Below are the code and all the weights of a small trained network. Each question names an input and a class and asks about switching units off, where a switched-off unit gives its printed mean instead of its output.

import numpy as np


def w(rows, s, z=0):
    codes = np.array(rows[::2]) - 128.0
    scale = np.full(codes.shape[1], s)
    scale[-1] = z or s
    return codes * scale


def f(y):
    return y / 2 * (1 + np.tanh(0.7978845608 * (y + 0.044715 * y**3)))


def log_softmax(a):
    a = a - a.max(-1, keepdims=True)
    return a - np.log(np.exp(a).sum(-1, keepdims=True))


def net(x, mask):
    res = np.array(x, float).reshape(1, 8) / 4 @ E
    y = f(res @ A[0][:, :-1].T + A[0][:, -1])
    res = res + np.where(mask, y, B[0][:, -1]) @ B[0][:, :-1]
    return log_softmax(res[-1] @ U[:, :-1].T + U[:, -1])


A, B = {}, {}
E = w([
[120,130,140,117,145,135,127,135,120,137],'x0',
[132,127,125,132,124,126,128,126,133,122],'x1',
[78,61,118,184,121,255,151,127,166,126],'x2',
[134,129,134,135,137,126,131,127,133,112],'x3',
[123,127,126,123,123,128,128,128,129,138],'x4',
[204,87,120,28,140,168,85,35,148,123],'x5',
[134,130,124,142,126,123,123,121,141,107],'x6',
[160,162,22,150,224,145,149,142,171,172],'x7',
],0.015)
A[0] = w([
[99,139,150,178,129,167,165,162,146,113,122],'n1',
[135,80,130,99,142,198,124,97,161,118,100],'n2',
[126,98,153,143,131,121,120,119,115,157,142],'n3',
[112,215,127,139,123,37,140,167,101,131,178],'n4',
[197,162,119,32,140,88,90,86,107,108,133],'n5',
[156,172,48,130,205,145,158,149,167,150,165],'n6',
[146,174,47,117,193,133,152,148,187,160,158],'n7',
[52,92,128,184,119,153,161,171,140,109,152],'n8',
[112,190,139,162,141,3,155,167,87,141,192],'n9',
[126,165,86,155,176,147,156,168,175,160,132],'n10',
[42,114,116,214,116,166,166,162,119,127,131],'n11',
[104,111,243,119,31,133,93,112,97,94,252],'n12',
[139,132,111,123,135,83,151,181,128,86,131],'n13',
[147,40,121,107,142,208,123,59,155,129,81],'n14',
[196,128,127,67,139,78,91,97,124,140,140],'n15',
],0.011,0.012)
B[0] = w([
[66,90,97,133,140,105,161,140,125,128,173],'n1',
[125,207,148,134,70,179,93,106,139,114,180],'n2',
[103,113,127,119,107,123,122,146,133,82,138],'n3',
[168,197,163,167,65,219,62,78,128,121,209],'n4',
[207,76,83,61,203,36,179,62,132,115,212],'n5',
[141,142,94,213,156,150,155,73,116,160,220],'n6',
[219,83,126,214,192,160,116,88,130,201,216],'n7',
[66,72,130,158,120,98,151,210,131,100,200],'n8',
[158,205,191,119,58,238,94,112,123,119,224],'n9',
[110,148,54,167,139,163,150,108,121,151,192],'n10',
[59,65,89,148,186,71,211,180,158,114,208],'n11',
[35,163,254,26,112,70,132,180,139,56,253],'n12',
[137,142,140,109,130,162,107,139,124,154,153],'n13',
[154,207,206,165,49,244,66,68,131,100,201],'n14',
[190,84,128,105,197,69,130,62,98,117,197],'n15',
],0.0091,0.024)
U = w([
[127,184,172,93,37,177,93,133,109,75,251],'0',
[171,168,126,186,96,221,95,99,139,181,123],'1',
[142,113,137,47,148,6,130,104,124,97,91],'2',
[201,69,85,135,197,78,129,96,113,178,25],'3',
[82,43,150,134,118,53,158,195,142,110,96],'4',
[111,80,20,171,175,126,183,156,136,149,90],'5',
],0.011,0.002)

Each question gives the input, the list of numbers given to net, and the class t.
The units are the neurons (one row each of A and B). Each row of codes is followed by its name. A weight is (code - 128) times the scale printed after its matrix; where a second scale follows, it is the last column's (A, B and U).
mask holds one flag per neuron, in row order. A switched-off neuron (its flag False) gives its mean, the last column of its row in B, instead of its output. The means were averaged over made-up inputs and are rounded, as every weight is.
A unit's drop is (log p(t) with every unit on - log p(t) with that unit switched off) / (log p(t) with every unit on - log p(t) with every unit switched off).
unit that matters most: the unit with the biggest drop
k most important neurons: the k neurons with the biggest drops, biggest first
drop when u is switched off: that unit's drop, to one decimal
input [-1,0,1,2,7,0,8,6], class 5: unit that matters most -> n9
input [8,5,1,-4,2,-5,1,4], class 5: 2 most important neurons -> n11; n14
input [-5,0,1,6,7,-6,-7,-8], class 4: 3 most important neurons -> n11; n14; n8
input [3,3,-6,-4,-5,0,-4,1], class 1: 3 most important neurons -> n9; n4; n12
input [1,0,0,-8,0,7,-5,7], class 3: 3 most important neurons -> n5; n9; n15
input [4,8,0,0,-1,6,-7,1], class 3: 4 most important neurons -> n12; n5; n9; n4
input [8,8,7,3,-6,0,0,5], class 5: 3 most important neurons -> n11; n9; n4
input [-2,8,-6,8,2,1,-2,7], class 3: 2 most important neurons -> n5; n14
input [-6,-4,-8,0,-1,-8,-5,1], class 1: 2 most important neurons -> n12; n4
input [1,-6,0,7,1,7,8,4], class 3: 4 most important neurons -> n5; n9; n4; n15
input [3,8,1,-8,-2,-5,7,2], class 5: 2 most important neurons -> n11; n14
input [-8,6,1,-8,0,-5,-1,8], class 5: 2 most important neurons -> n11; n14
input [-1,-1,6,5,-8,1,-1,-2], class 0: 3 most important neurons -> n14; n2; n5
input [-2,8,1,5,-4,-5,6,-8], class 4: unit that matters most -> n11
input [-3,1,-3,-2,5,1,7,-8], class 2: drop when n14 is switched off -> 0.3
input [3,-1,2,7,-8,0,-3,-2], class 4: drop when n9 is switched off -> 0.4
input [-7,-6,1,-8,2,-5,6,7], class 5: drop when n14 is switched off -> 0.9
